Below is a small trained network, with its code and all its weights. Each question gives an input and a class and asks what happens when units are switched off, that is, made to give their printed mean instead of their output.

import numpy as np


def w(rows, s, z=0):
    codes = np.array(rows[::2]) - 128.0
    scale = np.full(codes.shape[1], s)
    scale[-1] = z or s
    return codes * scale


def norm(h):
    return h / np.sqrt((h * h).mean(-1, keepdims=True) + 1e-5)


def f(y):
    return y / 2 * (1 + np.tanh(0.7978845608 * (y + 0.044715 * y**3)))


def log_softmax(a):
    a = a - a.max(-1, keepdims=True)
    return a - np.log(np.exp(a).sum(-1, keepdims=True))


def net(x, mask):
    res = np.array(x, float).reshape(1, 3) / 4 @ E
    u = 0
    for l in range(2):
        y = f(norm(res) @ A[l][:, :-1].T + A[l][:, -1])
        res = res + np.where(mask[u : u + 12], y, B[l][:, -1]) @ B[l][:, :-1]
        u += 12
    return log_softmax(norm(res)[-1] @ U[:, :-1].T + U[:, -1])


A, B = {}, {}
E = w([
[28,183,254,35,208,117,214,175,206,196],'x0',
[90,57,77,143,71,29,214,154,98,142],'x1',
[84,205,46,28,26,159,109,61,61,233],'x2',
],0.0091)
A[0] = w([
[200,87,112,174,56,189,149,89,98,151,115],'L0N1',
[81,174,54,90,173,47,87,92,185,52,2],'L0N2',
[132,185,45,55,88,130,123,95,158,166,103],'L0N3',
[212,114,148,109,121,34,159,145,76,185,65],'L0N4',
[195,147,92,95,208,49,144,141,189,48,177],'L0N5',
[169,128,158,104,155,78,88,139,5,115,117],'L0N6',
[25,101,61,187,46,67,149,119,236,123,83],'L0N7',
[89,116,167,105,155,107,165,59,168,122,98],'L0N8',
[180,127,163,119,125,243,124,130,145,158,41],'L0N9',
[158,153,228,84,122,172,232,193,36,222,71],'L0N10',
[33,117,72,145,104,108,154,165,114,83,110],'L0N11',
[121,134,174,165,134,254,103,110,158,144,70],'L0N12',
],0.006,0.0057)
B[0] = w([
[80,133,111,104,148,88,101,118,166,118,232],'L0N1',
[254,133,101,82,77,224,223,121,153,156,83],'L0N2',
[122,76,201,199,129,161,138,142,119,158,227],'L0N3',
[180,144,147,95,173,116,141,59,92,132,123],'L0N4',
[89,100,162,154,102,158,104,152,115,159,254],'L0N5',
[101,137,124,105,124,122,137,119,164,95,142],'L0N6',
[154,96,140,93,170,101,113,74,106,144,173],'L0N7',
[119,138,65,122,116,115,114,113,145,82,155],'L0N8',
[169,169,123,116,144,75,151,135,73,125,132],'L0N9',
[106,118,111,141,130,95,88,109,148,116,194],'L0N10',
[158,127,151,106,161,112,118,82,102,136,160],'L0N11',
[156,139,126,104,155,80,149,148,58,113,163],'L0N12',
],0.019,0.0038)
A[1] = w([
[190,109,26,123,53,168,91,96,108,87,63],'L1N1',
[210,225,145,63,170,251,47,128,124,112,58],'L1N2',
[110,124,122,109,80,126,151,104,106,172,57],'L1N3',
[108,166,92,52,30,217,145,114,96,235,121],'L1N4',
[138,111,110,115,104,142,129,125,124,122,2],'L1N5',
[206,104,154,165,147,139,205,162,204,92,80],'L1N6',
[108,176,114,80,136,117,89,107,111,143,102],'L1N7',
[121,91,160,74,168,209,36,53,181,133,192],'L1N8',
[88,178,143,22,130,130,212,146,197,177,78],'L1N9',
[87,147,71,111,89,62,132,215,91,110,213],'L1N10',
[104,119,123,147,48,110,166,221,53,166,143],'L1N11',
[161,90,78,82,85,50,245,178,82,145,70],'L1N12',
],0.017,0.0037)
B[1] = w([
[70,216,100,103,159,92,47,186,194,142,227],'L1N1',
[116,27,116,34,148,26,169,40,96,165,221],'L1N2',
[147,51,145,129,145,112,135,157,121,80,179],'L1N3',
[160,17,199,190,114,183,138,212,118,66,225],'L1N4',
[126,102,92,197,152,60,84,94,95,102,120],'L1N5',
[152,44,132,149,80,179,114,165,99,103,178],'L1N6',
[124,115,172,168,138,159,165,137,136,119,187],'L1N7',
[156,200,109,155,113,175,178,121,124,125,254],'L1N8',
[109,209,23,121,132,79,2,138,162,122,197],'L1N9',
[162,191,134,164,146,180,160,79,117,141,186],'L1N10',
[156,173,113,148,134,153,169,83,135,116,187],'L1N11',
[139,131,152,22,153,120,192,57,93,172,166],'L1N12',
],0.015,0.0096)
U = w([
[131,30,185,212,121,198,115,202,126,66,193],'0',
[66,232,47,135,163,98,14,144,194,115,198],'1',
[129,65,131,22,175,54,164,40,80,162,209],'2',
[151,216,132,175,113,203,209,55,115,150,155],'3',
[149,168,122,58,10,131,133,165,119,107,38],'4',
[136,159,96,78,55,146,151,155,114,167,17],'5',
[152,139,63,74,48,160,146,127,150,173,29],'6',
[184,170,109,87,28,113,154,170,131,176,3],'7',
],0.013,0.0053)

Each question gives the input, the list of numbers given to net, and the class t.
The units are the neurons (one row each of A and B). Each row of codes is followed by its name. A weight is (code - 128) times the scale printed after its matrix; where a second scale follows, it is the last column's (A, B and U).
mask holds one flag per neuron, layer by layer. A switched-off neuron (its flag False) gives its mean, the last column of its row in B, instead of its output. The means were averaged over made-up inputs and are rounded, as every weight is.
A unit's drop is (log p(t) with every unit on - log p(t) with that unit switched off) / (log p(t) with every unit on - log p(t) with every unit switched off).
The circuit of an input: a set's keep is (log p(t) with only the set's units on - log p(t) with every unit switched off) / (log p(t) with every unit on - log p(t) with every unit switched off). Starting from the 12 units with the biggest drops (on a tie, the unit counted first), units are removed one at a time, each time the one whose removal leaves the highest keep (on an exact tie, the one counted first), for as long as the keep stays at least 0.8.
units of the circuit, in order: the units of the circuit, biggest drop first
most important unit: the unit with the biggest drop
top k neurons: the k neurons with the biggest drops, biggest first
k most important neurons of layer l: the k neurons of layer l with the biggest drops, biggest first
input [6,-7,-4], class 2: units of the circuit, in order : L1N2
input [3,3,-3], class 3: 4 most important neurons of layer 1 : L1N9, L1N4, L1N2, L1N1
input [5,-4,5], class 0: 2 most important neurons of layer 1 : L1N4, L1N1
input [6,5,6], class 0: top 3 neurons : L1N4, L0N1, L1N3
input [-3,3,1], class 3: top 2 neurons : L0N1, L1N2
input [3,2,-1], class 3: top 2 neurons : L0N10, L1N1
input [-6,-5,-5], class 1: top 2 neurons : L0N3, L1N4
input [7,-8,6], class 2: top 3 neurons : L1N2, L0N1, L1N1
input [-3,-8,-7], class 2: top 3 neurons : L1N2, L0N3, L1N4
input [-7,1,6], class 1: 3 most important neurons of layer 0 : L0N5, L0N1, L0N6
input [-3,-3,3], class 3: 2 most important neurons of layer 0 : L0N1, L0N8
input [0,-2,1], class 3: top 2 neurons : L1N2, L1N11
input [-4,2,3], class 1: top 3 neurons : L0N5, L1N1, L1N4
input [3,-3,-3], class 3: 3 most important neurons of layer 0 : L0N5, L0N3, L0N8
input [1,1,2], class 3: most important unit : L1N4
input [3,1,-1], class 3: top 2 neurons : L0N10, L1N1
input [-1,-6,5], class 2: top 2 neurons : L1N2, L0N5
input [0,2,3], class 3: 2 most important neurons of layer 0 : L0N3, L0N5
input [3,0,1], class 3: 2 most important neurons of layer 0 : L0N10, L0N8
input [-5,2,0], class 1: most important unit : L1N1
input [6,-3,-4], class 1: top 2 neurons : L0N3, L1N9
